(in the rows, 128 means zero)
Each row of numbers belongs to one of the nodes below and depends on some of the facts about them. Some rows are named. Which node is each other row?

Some facts about the nodes:
(1002) | μ (64) | ω kubres
(1048) | ω klogem
(1090) | μ (1500) | ω klogem
(1099) | μ (696) | ω kubres
(1112) | μ (395) | ω kubres
(1120) | π (39) | ω klogem
(1129) | ω bosku
(1131) | ω klogem
(1147) | μ (859) | π (1244), (1002), (395), (295), (984), (1288) | ω kubres
(1160) | π (778), (1248), (716), (194), (152), (618) | ω kubres
(1180) | ω klogem
(1181) | μ (149) | ω klogem
(1182) | μ (362) | ω bosku
(1183) | π (1129), (503), (1194) | ω klogem
(1185) | μ (660) | ω bosku
(1194) | ω bosku
(1218) | ω bosku
(1244) | ω klogem
(1248) | μ (144) | ω klogem
(126) | ω klogem
(1265) | μ (1180) | π (1338) | ω bosku
(127) | μ (543) | π (1182), (1288), (293) | ω klogem
(1272) | μ (566) | ω bosku
(1285) | μ (800) | ω bosku
(1288) | ω kubres
(1330) | μ (814) | ω bosku
(1332) | ω klogem
(1338) | μ (527) | ω kubres
(1346) | μ (918) | π (841), (395), (595), (350) | ω bosku
(1360) | μ (1288) | ω kubres
(1361) | π (276), (126) | ω klogem
(1367) | π (859) | ω kubres
(1368) | π (1248), (1285), (297), (34) | ω bosku
(137) | π (1129) | ω bosku
(1373) | π (1272), (535), (1194), (1099) | ω klogem
(138) | π (1090), (984) | ω bosku
(1425) | π (510), (871), (1112), (595), (1180) | ω kubres
(1429) | μ (126) | ω bosku
(1430) | ω kubres
(1431) | μ (37) | ω klogem
(144) | μ (41) | ω klogem
(1443) | ω klogem
(1469) | μ (393) | ω klogem
(1475) | π (149), (297), (503), (293) | ω klogem
(1482) | μ (639) | ω kubres
(149) | μ (503) | ω klogem
(1500) | μ (423) | π (615), (1443), (297), (35) | ω bosku
(1508) | μ (772) | ω klogem
(151) | ω klogem
(1514) | μ (1002) | ω klogem
(152) | μ (1346) | ω kubres
(160) | π (222), (194), (785) | ω kubres
(163) | ω kubres
(165) | μ (595) | ω klogem
(181) | μ (510) | ω bosku
(194) | μ (965) | ω klogem
(209) | μ (515) | π (984) | ω klogem
(222) | ω kubres
(276) | ω bosku
(293) | μ (1367) | ω bosku
(295) | μ (646) | ω bosku
(297) | μ (535) | ω klogem
(320) | π (163), (639), (957), (297) | ω kubres
(331) | μ (357) | ω klogem
(34) | ω bosku
(35) | μ (1285) | ω klogem
(350) | μ (1330) | ω bosku
(357) | μ (1431) | ω klogem
(359) | μ (984) | ω kubres
(362) | μ (222) | π (149), (595) | ω kubres
(37) | μ (1272) | π (479), (181), (1285), (1330) | ω klogem
(371) | μ (767) | ω bosku
(39) | μ (618) | ω bosku
(393) | ω klogem
(395) | ω kubres
(41) | μ (1430) | π (194), (1048), (890), (696) | ω bosku
(422) | μ (636) | ω kubres
(423) | μ (1147) | π (1185), (1508), (1180) | ω bosku
(447) | ω kubres
(452) | ω bosku
(479) | μ (860) | ω kubres
(487) | μ (1129) | ω klogem
(502) | π (35) | ω bosku
(503) | ω kubres
(510) | ω bosku
(515) | π (1002), (772) | ω klogem
(527) | μ (1099) | π (535), (1129) | ω bosku
(53) | μ (632) | π (422), (295), (1332) | ω kubres
(535) | μ (930) | ω kubres
(543) | μ (422) | ω klogem
(544) | μ (843) | ω kubres
(545) | μ (359) | ω klogem
(565) | μ (781) | π (618) | ω kubres
(566) | μ (350) | ω bosku
(583) | μ (1090) | ω bosku
(595) | μ (1360) | ω klogem
(6) | μ (1183) | π (1469), (903) | ω klogem
(615) | ω bosku
(618) | μ (34) | ω kubres
(63) | ω bosku
(632) | μ (928) | π (63), (1285) | ω klogem
(636) | ω kubres
(638) | μ (79) | ω bosku
(639) | μ (35) | ω klogem
(64) | μ (479) | π (646), (447), (903), (357) | ω kubres
(646) | μ (813) | ω bosku
(657) | μ (1048) | π (479), (583), (393) | ω bosku
(660) | π (194), (843) | ω klogem
(694) | π (1272), (1218) | ω bosku
(696) | μ (615) | ω bosku
(716) | μ (1181) | ω bosku
(731) | μ (297) | ω klogem
(750) | μ (1373) | π (535), (1248), (297) | ω bosku
(767) | μ (657) | π (39) | ω bosku
(772) | μ (995) | ω klogem
(778) | μ (1332) | ω klogem
(781) | π (63), (716), (1090) | ω kubres
(785) | ω klogem
(79) | ω kubres
(800) | μ (53) | π (163), (34) | ω klogem
(813) | μ (545) | ω klogem
(814) | π (79), (422), (395) | ω klogem
(823) | π (222), (1508) | ω klogem
(841) | ω kubres
(843) | μ (903) | ω kubres
(848) | μ (871) | ω klogem
(859) | ω klogem
(860) | μ (39) | π (447), (165) | ω bosku
(871) | μ (295) | ω klogem
(877) | μ (565) | π (1185) | ω klogem
(88) | π (871), (566) | ω kubres
(890) | ω klogem
(903) | ω klogem
(918) | μ (924) | ω klogem
(924) | μ (1248) | π (918), (1002), (965), (595) | ω kubres
(928) | μ (544) | π (841), (39), (165), (151) | ω klogem
(930) | μ (331) | π (1332), (1194), (126) | ω bosku
(957) | ω bosku
(964) | π (452), (487), (149), (984) | ω bosku
(965) | μ (1218) | ω bosku
(968) | μ (638) | π (1131), (639), (1248), (841), (1180) | ω bosku
(984) | ω bosku
(995) | μ (181) | ω kubres

Some nodes and their rows:
(1514): [126 125 120 127 114 121 139 123 160 111 139 109 130 132 122 115 110  88
 121 148 120 144 145 108 126 128]
(222): [119 150 105 121 146 118 124 133  78 158 120 115 137 131 121 130 133 123
 120 109 122 112 114 107 119 150]
(527): [118  98 147 115 130 120 121 139 133 119 151 130 150 140 121 121 133 111
 118 137 127 129 128 153 139  92]
(320): [119 130 116 130 143 117 127 133  79 125 134 103 129 136 110 127 117 118
 125 129 116 124 120 120 121 120]
(957): [119 107 136 116 128 120 123 136 136 137 138 120 155 137 128 123 120 124
 106 133 115 113 132 131 125 130]
(423): [125 105 145 116 136 119 127 142 142 126 142 107 140 131 120 123 110 142
 106 142 108 105 122 151 144 127]
(544): [119 126 111 131 133 117 125 129  80 126 126  97 134 140 115 130 114 115
 118 122 111 116 123 110 123 148]
(127): [121 135 124 123 105 117 150 129 152 105 132  98 124 119 116 113 108 102
 120 154 105 140 145 120 123 138]
(859): [123 159 105 128 132 132 153 145 117 130 138 193 114 133 132 134 126 158
  96 124 121 120 154 110 186 160]
(1429): [116 111 143 111 122 114 132 140 150 126 134  79 139 128 123 117  78 142
 103 152  90 103 133 139 118 157]
(781): [126 158 122 122 151 116 132 139  70 151 127 121 129 118 109 128 131 143
 121 136 112 120 113 130 124 120]
(716): [121 117 139 112 128 117 119 136 164 144 148  89 150 133 135 120  89 110
 117 139 128 118 135 119 119 128]
(1160): [117 125 117 129 142 117 125 134  81 128 134 105 128 134 108 128 113 113
 123 129 118 127 119 116 124 123]
(209): [119 145 123 122 111 119 142 126 156 112 142 107 128 125 124 113 121  76
 135 143 133 157 143 114 124  97]
(1194): [117 112 138 114 123 119 123 137 128 129 135 117 155 138 130 124 120 121
 111 140 119 107 135 138 126 134]
(890): [135 136 117 129 133 124 137 125 154 133 132 139 132 124 119 119 134 115
 113 148 122 124 137 104 134 147]
(487): [120 130 123 123 108 119 144 127 141 124 138 140 134 125 117 112 121  97
 115 165 113 153 158 108 113 118]
(638): [131 103 146 119 138 122 119 137 139 132 147 127 150 140 127 127 120 128
 116 138 131 110 126 142 136 109]
(6): [142 133 122 119 111 120 133 123 171 120 134 118 117 148 124 114 119  71
 123 120 124 147 141 118 124  78]
(138): [117 105 142 114 128 120 124 139 140 125 143 102 146 136 121 121 120 121
 115 136 118 119 124 151 136 119]
(1120): [138 137 128 126 123 122 142 127 148 116 130 131 122 133 118 120 132 109
 122 139 116 125 130 130 142 112]

Rows to name:
No name comes twice in this set of rows, the named rows included.
[125 106 148 117 135 119 120 137 147 144 155 126 151 135 125 119 102 119
 114 160 127 129 140 125 117  94]  (1185)
[130 131 117 131 150 120 124 131  58 146 130 155 140 140 121 134 142 129
 126 134 129 110 120 120 121 117]  (79)
[109 142 112 119 120 112 135 135  69 138 122 111 135 129 115 123 114 120
 114 136 100 130 136 110 103 144]  (422)
[118 124 106 132 139 118 121 129  86 140 120 100 136 138 111 128 114 117
 113 123 115 117 125  98 117 162]  (843)
[126 115 114 132 140 118 123 129  80 123 132 108 132 146 111 132 116 118
 121 124 118 108 123 115 123 139]  (359)
[140 149 124 126 133 123 148 131 129 138 129 174 136 118 125 126 154 142
 117 164 115 114 136 130 131 129]  (1332)
[138 139 130 131 141 123 139 130 157 127 139 133 123 118 114 120 133 121
 121 153 128 128 128 123 141 114]  (37)
[121 111 136 111 137 123 119 137 119 144 139 149 158 138 126 125 156 118
 109 128 131 123 127 143 133 117]  (615)
[152 144 112 120 113 124 139 124 141 135 107 151 126 145 129 124 156 113
 103 112 107 105 129 122 133 150]  (903)
[118 114 134 108 117 120 120 136 141 138 131 109 151 146 130 118 124 105
 105 113 115 128 134 133 126 128]  (39)
[158 144 126 121 129 121 139 126 153 145 133 166 123 139 129 122 131 119
 114 144 118 120 136 116 121 101]  (357)
[141 141 118 131 144 127 134 126 150 144 130 162 136 122 121 124 159 118
 117 145 137 128 129 107 141 129]  (1048)
[120 155 109 124 139 117 128 133  66 150 121 119 139 130 128 132 136 123
 128 118 125 114 117 113 116 139]  (503)
[114 132 110 124 126 116 124 129  73 133 129 117 139 143 119 127 117 103
 122 124 119 127 133 106 108 133]  (1002)
[126 118 141 114 149 121 118 138 149 156 144 125 151 129 125 122 120 132
 105 143 126 110 129 127 130 124]  (1330)

The same nodes again, as new rows of numbers:
Known rows:
(565): [ 67 121 117 126  82 129 104  96 143 114 124  95 138 137 170 175 155 116
 138 136 118 123 136 140 122 146 128]
(781): [ 39 117 116 111  81  99 108 102 146 116 128  97 137 142 176 181 154 129
 134 129 141 123 145 133 131 132 115]
(638): [161 118 144 104 167 151 134 134 117 127 122 119 123 146  93  99 122 119
 132 114 136 117 168 139 139 114 123]
(79): [104 131 115  81  76 108 114  91 142 103 120 131 127 133 157 150 149 132
 143 120 139 126 150 132 120  89 106]
(1469): [169 143 123 147 124 117 140 140 127 132 131 161 127 103 128 116 116 139
 119 131 119 141  87 110 114 125 138]
(1431): [182 170 130 151  98 129 139 150 141 142 119 142  86 124 121  82 112 119
 134 133  88 142  39  75 147 145 165]
(510): [132 114 145  94 166 136 137 136 122 122 125 123 121 148  96 115 119 131
 131 100 155 117 181 135 136  97 120]
(395): [111 128 115  79  77 103 115  92 142 102 119 127 126 133 162 145 153 133
 141 124 145 126 150 130 122  90 105]
(452): [135 115 144  92 166 130 137 138 120 124 127 122 123 149  97 109 119 130
 129 106 155 117 179 133 144  99 117]
(297): [134 171 116 140 125 117 130 148 121 170 122 156 120 111 112 114  97 119
 122 134  82 140  68  95 136 155 126]
(53): [154  84 110 152  65 149 103 132 141  89 147 107 170 140 195 166 147  89
 138 178 122 120 175 139 110 113  76]
(636): [104 133 115  82  76 111 113  89 140 103 119 131 127 133 155 149 148 132
 143 120 138 126 149 131 118  89 103]
(694): [ 61 100 148 133 167 140 131 145 127 128 138  96 127 156 109 142 121 131
 127 110 164 115 172 141 150 133 129]
(860): [160 113 134 149 196 202 112 126 103 142 126  53 195 128 115 104 123 143
 134  88 200 109 134 159 172 176 182]
(1181): [182 146 122 150 127 125 137 138 124 135 128 160 128 102 127 108 119 134
 119 139 108 140  82 114 115 134 138]
(1265): [ 90 103 146 137 171 149 128 145 124 136 133  88 131 155 108 135 125 120
 126 121 141 115 167 144 148 149 138]
(843): [166 119 113 101  73 141 110  99 139  93 122 131 144 130 166 147 144 106
 145 140 114 124 158 134 100  93 100]
(767): [129 115 138 150 188 180 115 163 124 121 132  60  97 160  94 116 129 138
 133 142 134 119 176 162 138 151 128]
(209): [112 123 123 168 126  77 137 158 128 151 142 126 138 113 159 120 135 142
 103 161 140 136  80 106 158 169 137]
(1429): [159 118 144 103 169 151 135 135 117 127 122 120 123 146  92 101 121 120
 132 113 138 117 171 139 140 111 124]
(1183): [ 35 121 128 190 108 116 137 140 136 138 163 159 132 115 131 148 114 153
 121 134 166 139  82 121 144 134 117]

Rows to name:
No name comes twice in this set of rows, the named rows included.
[189 146 103  99 103 175  94  62 116 122 108  96 203 103 162 112 146 136
 151  96 176 119 106 148 147 137 154]  (479)
[167 140 151 113 142 169 134 141 131 134 115 110  88 166  83  72 116 100
 149 114 114 118 127 111 173 129 148]  (1272)
[175 150 122 149 123 123 139 140 127 138 129 159 122 105 125 105 118 134
 122 136 109 140  76 107 119 134 142]  (731)
[191 140 123 149 129 115 140 141 124 134 127 152 130 102 135 107 125 135
 116 143 111 141  80 111 118 138 145]  (595)
[174 137 149 108 151 164 133 140 127 131 112 105  92 163  88  75 119 101
 145 115 114 117 134 113 164 131 152]  (566)
[ 33  94 150 149 151 153 132 134 126 129 154 117 125 158  94 134 119 131
 134 115 183 115 163 152 169 125 111]  (137)
[ 92 103 123 124  79  86 107  94 118 106  78 109 118 143 141 232 178 119
 124 189  88 129 107 197 145 129 147]  (924)
[ 40 117 140 133 172 147 122 146 115 159 133  98 136 155  92 149 104 111
 127 117 129 114 168 143 161 159 111]  (750)
[183 138 129 157 124 132 143 130 130 128 126 158 134  98 136 131 118 129
 119 117 103 140  82 108  87 131 167]  (194)
[ 57 105 145 126 171 132 129 149 125 136 134  90 128 157 109 147 118 128
 124 109 154 115 175 137 149 141 126]  (502)
[142 134 115  93  79 125 110  82 130 107 103 131 129 130 144 153 155 114
 143 143 106 127 131 150 117 108 121]  (152)
[221  97 135 120 163 170 129 168 113 116 134 126 158 147 111 114 101  86
 130 140 112 114 205 132 117  99  86]  (1285)
[107 164 122 144 167 116 145  99 129 171 164 169  99  86 120  50 142 129
 108 145  67 142 119 120  62 192 108]  (813)

The same nodes again, as new rows of numbers:
Some nodes and their rows:
(1099): [107 161 147 120 145 144 144 165 112  89 104  87  98 144 141  84 119 138
 105 102 101  91 117 118  99 116 177 117 120 146 186 131]
(88): [140 180 155  99 112 114 127 151 104 103 159 139 104 133  48 134 103 168
 103 131 110 119 134 126 152 105  97  96 116 145 110 122]
(565): [ 58 139 121 147 137 140 129 125 120 108 120  76  75 149 116  65 117 124
 106 153 116 110 147 124 103 120 107 144 171 159 220 148]
(37): [168 143  75 147 128 107 138 118 140 199 124 113 207 168  99 128 117 134
 104 153 113  88 102 146 160 160 188 171  19 114  87  56]
(181): [100 138 145 170 155 141 137 120 137 132 131 130 138 131 161 173 159 112
 162 110 111 135  97 107  96 154 106 124 116 117 129 131]
(1330): [ 85 113 130 168 154 139 122 107 161 116 133 109 110 136 184 147 166 109
 147 152 121 138 117 118  61 179 112 160 130 115 131 130]
(479): [136 223 188 129 119 141 148 180  81 134 105  69 108 134  38 121 136 116
 165  96 101 142 104  97 118  99 187 122 134  68 238 134]
(1431): [151 115  87 143 117 120 139 130 142 157 129 109 186 160 131 126 126 134
  98 130 124  89 125 159 163 140 195 187  44  51 109  64]
(350): [135 155 138 181 164 157 131 119 146  93 156 117 141 150 175 169 167 135
 134 129 132 146 129 135  93 154 103 161 119 107 100  87]
(646): [109 108 148 168 139 161 122 107 146 121 146 121 144 138 213 197 146 140
 145 104  99 110 108 101  97  76 134  81 156 130 132 154]
(903): [166 105 112  85  87  91 126 134 135 154 128 161 148  86 103 144 109 125
 129 130 134 127 133 136 168  90 149 121 118  59  67 144]
(843): [ 78 154 124 157 157 144 174 134 108  99 121  91  89 107 111  85  99 123
 109 104 109 101 135 138 136 134 118 107 120 120 197 123]
(1248): [134 113  86 144 108 160 137 116 124 199 129 181 151 152 184  83 148 112
 154 131 118 105 133 123 156 101 198  70  89 158 158 159]
(144): [140  78  92 136 109 150 125 119 134 174 123 138 163 150 179 102 117 137
 122 105 127  85 127 130 160  84 195 114 139 143 165 147]
(137): [103  89 147  96 125  98  94 117 149  90 125 134  95 125 141 149 141 120
 133 160 137 148 116 112  75 174  66 168 184 161  84 161]
(293): [122 128 144 158 157 154 135 130 140  93 129 138 127 127 181 150 155 116
 151 113 134 157 114 116  87 162 110 124 140 139 121 127]
(767): [143 156 144 182 169 141 124 114 133 132 141 126 173 136 144 212 133 146
 147 106 114 127 100 107 117 123 115 103 121 116  99 107]
(1180): [137 113 105 104  78 110 107 111 145 158 136 162  98 114 120  93 150 114
 134 181 164 154 169 153 133 122 111 147 151 112 105 175]
(1244): [173  97 118  82  94 115 114 135 131 128 122 175 131 121 129  95 132 124
 120 146 166 155 156 152 162 124 129 145 147 124 102 128]
(152): [113 186 140 158 137 156 172 150  96 129 149 116 125 134 105 115 117 132
 130  91  72  81 112 126 153 114 160  64  47 133 194  97]
(1090): [142 110 101 144 122 148 144 115 124 163 113 137 147 136 156  85 130 104
 139 121 142 136 141 137 157 131 177 127 114 114 173 129]

Which node is each row?
No name comes twice in this set of rows, the named rows included.
[148 138 142 177 162 157 116 103 130 125 154 131 169 171 166 192 135 153
 142 101 121 140 117 106 128 115 102  88 129 207 112 110]  (1346)
[126  99 152 160 155 173 125 124 127  91 148 145 140 145 222 167 157 130
 151  92 126 136 119 116 106 118 129  87 147 174 144 113]  (295)
[156 172 190 164 143 134  98 119 118 133 118  71 158 142  71 225 147 126
 179 112 130 180  95  82  99  99 111 148 204  80 162 131]  (860)
[125 141 154 132 126 116 120 117 135 116 166 164 110 114 132 185 163 127
 151 146 131 170 134 119 118 135  50 111 146 130  74 128]  (510)
[ 92 185 164 146 117 148 147 147 101 101 125  74  78 129  83  95 140 103
 147 125 111 136 134 119 115 126 142 122 158  96 242 136]  (618)
[139 192 163  92 100 113 146 165 108  91 152 131 107  97  75 163 106 165
 102 116  86  98 119 121 147  72 141  72  89  61  87 121]  (447)
[ 85  88 131 172 154 136 122  83 128 136 151 131 145 154 159 174 117 117
 156 110  97 115 104 107 132 152  99  95 140 176 149 103]  (41)
[ 90 159 151 109  92 109 144 135  98  96 161 139  77 110  79 113 122 125
 124 136  93 117 143 138 152 116 106  99 108 119 145 120]  (222)
[131 156 122 153 227 139 177 164 103  75  87  86 124  90 100  91  59 160
  78  61 139 103 134 129 132 140 106 115 131 163 143 119]  (53)
[127 184 171 127 119 129 105 149 120 111 106  25  96 148  51 131 107 149
 109 137 129 128 129  93  95  73 145 167 225  90 226 159]  (64)
[150 109  90 131 112 118 131 119 155 156 126 106 174 153 148 105 122 132
 100 153 143  92 143 155 147 150 188 197  87  70 136  75]  (331)

